Each row of numbers stands for one element and depends on some of the facts below. Use the named rows to name the rest.

Some facts about the elements:
Σ: belongs to class; Λ: is of sort; Φ: refers to
J_100	Σ	triker; J_120	Σ	pestuk; J_127	Σ	fodeflu; J_132	Σ	fodeflu; J_144	Σ	plefa
J_16	Σ	plefa; J_160	Σ	pestuk; J_171	Σ	pestuk; J_173	Σ	veve; J_191	Σ	triker
J_193	Σ	fodeflu; J_199	Σ	pestuk; J_205	Σ	fodeflu; J_210	Σ	pestuk; J_213	Σ	triker
J_23	Σ	fodeflu; J_245	Σ	veve; J_26	Σ	veve; J_29	Σ	fodeflu; J_295	Σ	veve
J_296	Σ	plefa; J_298	Σ	veve; J_313	Σ	plefa; J_331	Σ	pestuk; J_333	Σ	veve
J_334	Σ	triker; J_337	Σ	triker; J_338	Σ	plefa; J_365	Σ	fodeflu; J_37	Σ	triker
J_373	Σ	fodeflu; J_385	Σ	veve; J_396	Σ	triker; J_413	Σ	pestuk; J_416	Σ	triker
J_425	Σ	pestuk; J_436	Σ	veve; J_439	Σ	fodeflu; J_444	Σ	triker; J_461	Σ	pestuk
J_48	Σ	veve; J_484	Σ	fodeflu; J_485	Σ	plefa; J_496	Σ	veve; J_502	Σ	pestuk
J_503	Σ	veve; J_507	Σ	veve; J_530	Σ	triker; J_549	Σ	triker; J_556	Σ	fodeflu
J_571	Σ	triker; J_572	Σ	pestuk; J_589	Σ	fodeflu; J_6	Σ	fodeflu; J_605	Σ	fodeflu
J_620	Σ	fodeflu; J_626	Σ	triker; J_629	Σ	triker; J_644	Σ	fodeflu; J_665	Σ	pestuk
J_674	Σ	triker; J_676	Σ	fodeflu; J_678	Σ	veve; J_684	Σ	veve; J_72	Σ	pestuk
J_732	Σ	pestuk; J_741	Σ	plefa; J_750	Σ	veve; J_752	Σ	fodeflu; J_762	Σ	triker
J_775	Σ	fodeflu; J_788	Σ	plefa; J_799	Σ	fodeflu; J_81	Σ	veve; J_814	Σ	plefa
J_821	Σ	plefa; J_84	Σ	triker; J_855	Σ	triker; J_858	Σ	triker; J_872	Σ	triker
J_894	Σ	fodeflu; J_9	Σ	fodeflu; J_901	Σ	plefa; J_902	Σ	veve; J_904	Σ	plefa
J_907	Σ	plefa; J_914	Σ	fodeflu; J_919	Σ	fodeflu; J_920	Σ	plefa; J_932	Σ	triker
J_97	Σ	triker; J_973	Σ	plefa; J_978	Σ	triker; J_988	Σ	fodeflu; J_989	Σ	fodeflu
J_992	Σ	triker; J_993	Σ	pestuk; J_100	Λ	b; J_120	Λ	b; J_127	Λ	e
J_132	Λ	d; J_144	Λ	e; J_16	Λ	a; J_160	Λ	a; J_171	Λ	a
J_173	Λ	b; J_191	Λ	e; J_193	Λ	b; J_199	Λ	a; J_205	Λ	a
J_210	Λ	b; J_213	Λ	a; J_23	Λ	b; J_245	Λ	c; J_26	Λ	e
J_29	Λ	d; J_295	Λ	e; J_296	Λ	d; J_298	Λ	b; J_313	Λ	b
J_331	Λ	c; J_333	Λ	b; J_334	Λ	d; J_337	Λ	e; J_338	Λ	b
J_365	Λ	b; J_37	Λ	a; J_373	Λ	a; J_385	Λ	a; J_396	Λ	a
J_413	Λ	a; J_416	Λ	a; J_425	Λ	a; J_436	Λ	e; J_439	Λ	b
J_444	Λ	a; J_461	Λ	e; J_48	Λ	d; J_484	Λ	a; J_485	Λ	b
J_496	Λ	a; J_502	Λ	e; J_503	Λ	a; J_507	Λ	a; J_530	Λ	d
J_549	Λ	d; J_556	Λ	b; J_571	Λ	a; J_572	Λ	d; J_589	Λ	a
J_6	Λ	e; J_605	Λ	c; J_620	Λ	a; J_626	Λ	a; J_629	Λ	b
J_644	Λ	b; J_665	Λ	a; J_674	Λ	c; J_676	Λ	b; J_678	Λ	a
J_684	Λ	b; J_72	Λ	a; J_732	Λ	a; J_741	Λ	a; J_750	Λ	c
J_752	Λ	b; J_762	Λ	c; J_775	Λ	a; J_788	Λ	a; J_799	Λ	b
J_81	Λ	e; J_814	Λ	d; J_821	Λ	c; J_84	Λ	e; J_855	Λ	b
J_858	Λ	d; J_872	Λ	c; J_894	Λ	b; J_9	Λ	b; J_901	Λ	a
J_902	Λ	b; J_904	Λ	a; J_907	Λ	b; J_914	Λ	b; J_919	Λ	e
J_920	Λ	d; J_932	Λ	a; J_97	Λ	a; J_973	Λ	b; J_978	Λ	a
J_988	Λ	d; J_989	Λ	c; J_992	Λ	c; J_993	Λ	b; J_100	Φ	J_788
J_127	Φ	J_298; J_144	Φ	J_484; J_16	Φ	J_37; J_171	Φ	J_245; J_199	Φ	J_571
J_210	Φ	J_676; J_213	Φ	J_9; J_245	Φ	J_337; J_26	Φ	J_644; J_295	Φ	J_919
J_298	Φ	J_902; J_313	Φ	J_48; J_331	Φ	J_750; J_333	Φ	J_171; J_334	Φ	J_741
J_365	Φ	J_193; J_385	Φ	J_132; J_396	Φ	J_507; J_413	Φ	J_732; J_439	Φ	J_920
J_48	Φ	J_665; J_484	Φ	J_210; J_485	Φ	J_413; J_496	Φ	J_100; J_502	Φ	J_799
J_503	Φ	J_173; J_507	Φ	J_855; J_530	Φ	J_385; J_556	Φ	J_331; J_589	Φ	J_762
J_6	Φ	J_993; J_620	Φ	J_29; J_626	Φ	J_973; J_629	Φ	J_160; J_644	Φ	J_191
J_665	Φ	J_684; J_674	Φ	J_23; J_676	Φ	J_295; J_678	Φ	J_373; J_684	Φ	J_296
J_732	Φ	J_904; J_741	Φ	J_932; J_750	Φ	J_858; J_752	Φ	J_16; J_762	Φ	J_503
J_788	Φ	J_84; J_799	Φ	J_127; J_814	Φ	J_120; J_84	Φ	J_775; J_855	Φ	J_914
J_858	Φ	J_629; J_872	Φ	J_485; J_894	Φ	J_978; J_9	Φ	J_436; J_902	Φ	J_752
J_907	Φ	J_416; J_914	Φ	J_444; J_919	Φ	J_26; J_932	Φ	J_992; J_973	Φ	J_530
J_978	Φ	J_72; J_989	Φ	J_334

Known rows:
J_338: [  5  -3  -8   0 -33  10 -22  27  -7 -23 -10 -12  22  -2   3   5  12]
J_173: [ 13 -21 -14  -5   6   0  44   2  -6  -5  10 -10 -17   8 -10  24  25]
J_199: [-18  -1   5  14  -2  24  -7  15  29  19   0   3   1 -12   1 -14 -32]
J_72: [-14  -5  11  30 -24  33  -2  34  27 -26   1  -1  -3  -4  -1  -9 -16]
J_907: [  3   2 -12 -12 -10  -2 -29  10  -5  15 -12  -9  24 -11   2   4  -6]
J_127: [ -3  38   4 -25  11  -4 -23 -23  21  -6  11  -5 -30   6 -35  18  36]
J_530: [  0  -1 -11  24  -8  10 -10 -25 -37  32  15 -31  18  31  31  15 -17]
J_100: [ 23 -19 -37  17   2 -31   5  -8  15  42   4  -4  32  -9  19 -15 -15]
J_932: [ 23 -12  42  -5  20 -12 -20 -36 -12  42  -7 -32  20  -4  38 -21 -11]
J_16: [ 13   1 -19 -33  -7  13 -43   4  16  16   3   8  13 -33 -14 -22 -10]
J_23: [-19  13  20  14 -13  -9  12   5   0 -75  -8 -14 -22   9  -7  20  35]
J_684: [ 30 -20 -38   8  25   9  35  -6   0  27  12  -8  -2  17 -12   8 -30]
J_620: [-14  13  11  -3   9 -11  10  -2   1 -34  -5  20 -19 -24 -12 -15  -1]
J_171: [-16   3   5  12   2  26  -4  13  25  23   1   3   2 -15   2 -15 -39]
J_901: [ 10 -11 -10   2 -31  17 -21  38  -3 -25  -8  16  20 -26  -5 -23 -10]
J_132: [-15  16  17  25 -16  -2  12   0 -15 -68   8 -18 -24  13   5  13  29]
J_788: [ 29 -18 -60   5  -8 -22  -3  39  27  33   3  40  35 -77  -1 -63 -44]
J_629: [  3  -9 -15 -23  15 -17 -39 -12   3  33 -15 -32  10  13  52   5  21]
J_992: [ 23  -5  34  13 -16   8 -21 -20 -10 -21  -6 -22  11  25  28   4   6]
J_571: [ 13 -24  -2  17 -23  10  -7   6  -7 -19   0   5  13  14   9 -13  -3]
J_605: [ -9  25  29  10 -14  -1   3   1   0 -85  -6   3 -25  -2  -5   8  19]
J_872: [  8   6  19  -8   0   3 -16 -38 -20  15  -9   7  15  21   9   1 -18]
J_988: [-14  16  18  15  -9  -9  10  -5  -3 -61   5 -14 -27   7   5   5  35]
J_503: [ 14 -24 -22 -19  31  -1  41  -4  -4  38  18  25 -17 -24 -16 -13 -15]
J_439: [-18  19  15  -3   8 -19   9 -11   1 -34  -8 -10 -15  -1  -7  16  17]
J_9: [-21  22  13   0  11 -21   9 -15   1 -29  -8  -8 -18  -3  -6  16  14]
J_334: [ 24  -3  41   2  26 -19 -22 -57 -18  59   2 -54  17  15  54  -6   8]
J_549: [ 12 -12   1  18 -19   0 -11 -15 -13  -2   8 -25  11  37  28   4  17]

Name these rows:
[-15  27  12 -20  11 -14  -6 -29  17 -28   0 -18 -25  -4 -15  22  27] -> J_799
[ -3  -8   7  -8 -32  25 -12  27 -16 -32 -15  25  20 -14 -19 -18 -10] -> J_904
[-19  -2  16  10  11 -10   2  12  30  35 -13   4  16  16   3   8 -14] -> J_210
[ 11   2 -13 -10  -5  -3 -31   4  -9  25   1  -7  20 -11  15 -12  -5] -> J_814
[-17  -6   8  16 -19  29 -13  38  32 -20  -2  -9  -9  -8  13 -13  -7] -> J_160
[-19  21   8 -12  15 -24   2  -9   4 -25 -11 -14 -20  -6   5  14  22] -> J_556
[ 21  -5 -14  17 -32  17 -27  27  -8 -20   2 -14  21   7  14 -12  -4] -> J_296
[ -5   2   1  21 -15  -7  22  23  14 -71   0  20 -18 -30 -14 -21  10] -> J_775
[ 13 -19  -4  10 -24  16 -13   2   2 -17   1  -1  11  12   6  -8   1] -> J_37
[ 23   0  38 -21  18  -8 -35 -11 -11  40 -14 -26  26 -46  29 -35 -15] -> J_741
[ 14 -11  -4  13 -20  -3 -14  14 -13   6  -3   5  21  47   4  10  22] -> J_191
[ -5   8 -17  -3 -21  17 -25  13 -25  12  -9 -15  27  -9   4  12 -20] -> J_973
[ -3 -20 -12  22 -34  18   1  14 -21 -24   5   7  14  10   5  -3  -4] -> J_444
[ 10  -2 -19  -4 -12   2 -30  11  -5  15 -12  -8  30  -9   2  -1 -19] -> J_313
[ -9  11  16  -9  25 -49  10  13   3   7 -17  45   3  19 -21  -1  19] -> J_919
[-12  26   7  -4   7 -15  -2   5  -5 -14  -4   8 -14   6 -17  10  19] -> J_6
[ 19 -23 -16 -26  46 -43  42  10  -4  78   2  54   3  19 -31   1   9] -> J_295
[  0 -14 -17   7  -6   4  -3  -7 -17  22   3  13  18  -2   8 -11 -23] -> J_396
[ 14   7   3  -5 -33  15 -34  23  -5 -35  -8   5  15 -10   4  -9  -5] -> J_821
[ 11  -6 -15  46  -5  46 -10  26  34   9   2  -2  14   8  -1 -25 -83] -> J_665
[ 39 -16 -35  10  32   3  34 -15  -6  42  26  -6  -9  15   0  -5 -30] -> J_48
[-14 -13 -44  -7   8   8  56   8 -33  27  28  35 -17 -37 -26   9 -17] -> J_507
[-33  -1 -34  20 -29   8   8  -4 -44  18  12  -8  19   9   6  40  -4] -> J_855
[-49  15  60 -11   2  43  20 -27  -9  11 -23  34  -2   9 -37  -3 -41] -> J_413
[ 11  -3  -7   6 -28   8 -25  21 -11 -18   2 -14  16  -1  16  -9  12] -> J_920
[ 34 -15 -45  19   1 -28  -3   7  12  58   9  19  31   0   4 -21  -9] -> J_84
[-13  17   3   9  -1  20 -22  14  28  41   4 -12   4  20  -9   9  -8] -> J_502
[-11  31  13 -28  12  -9 -16 -36  26 -26   6 -23 -32  -4 -20  28  36] -> J_752

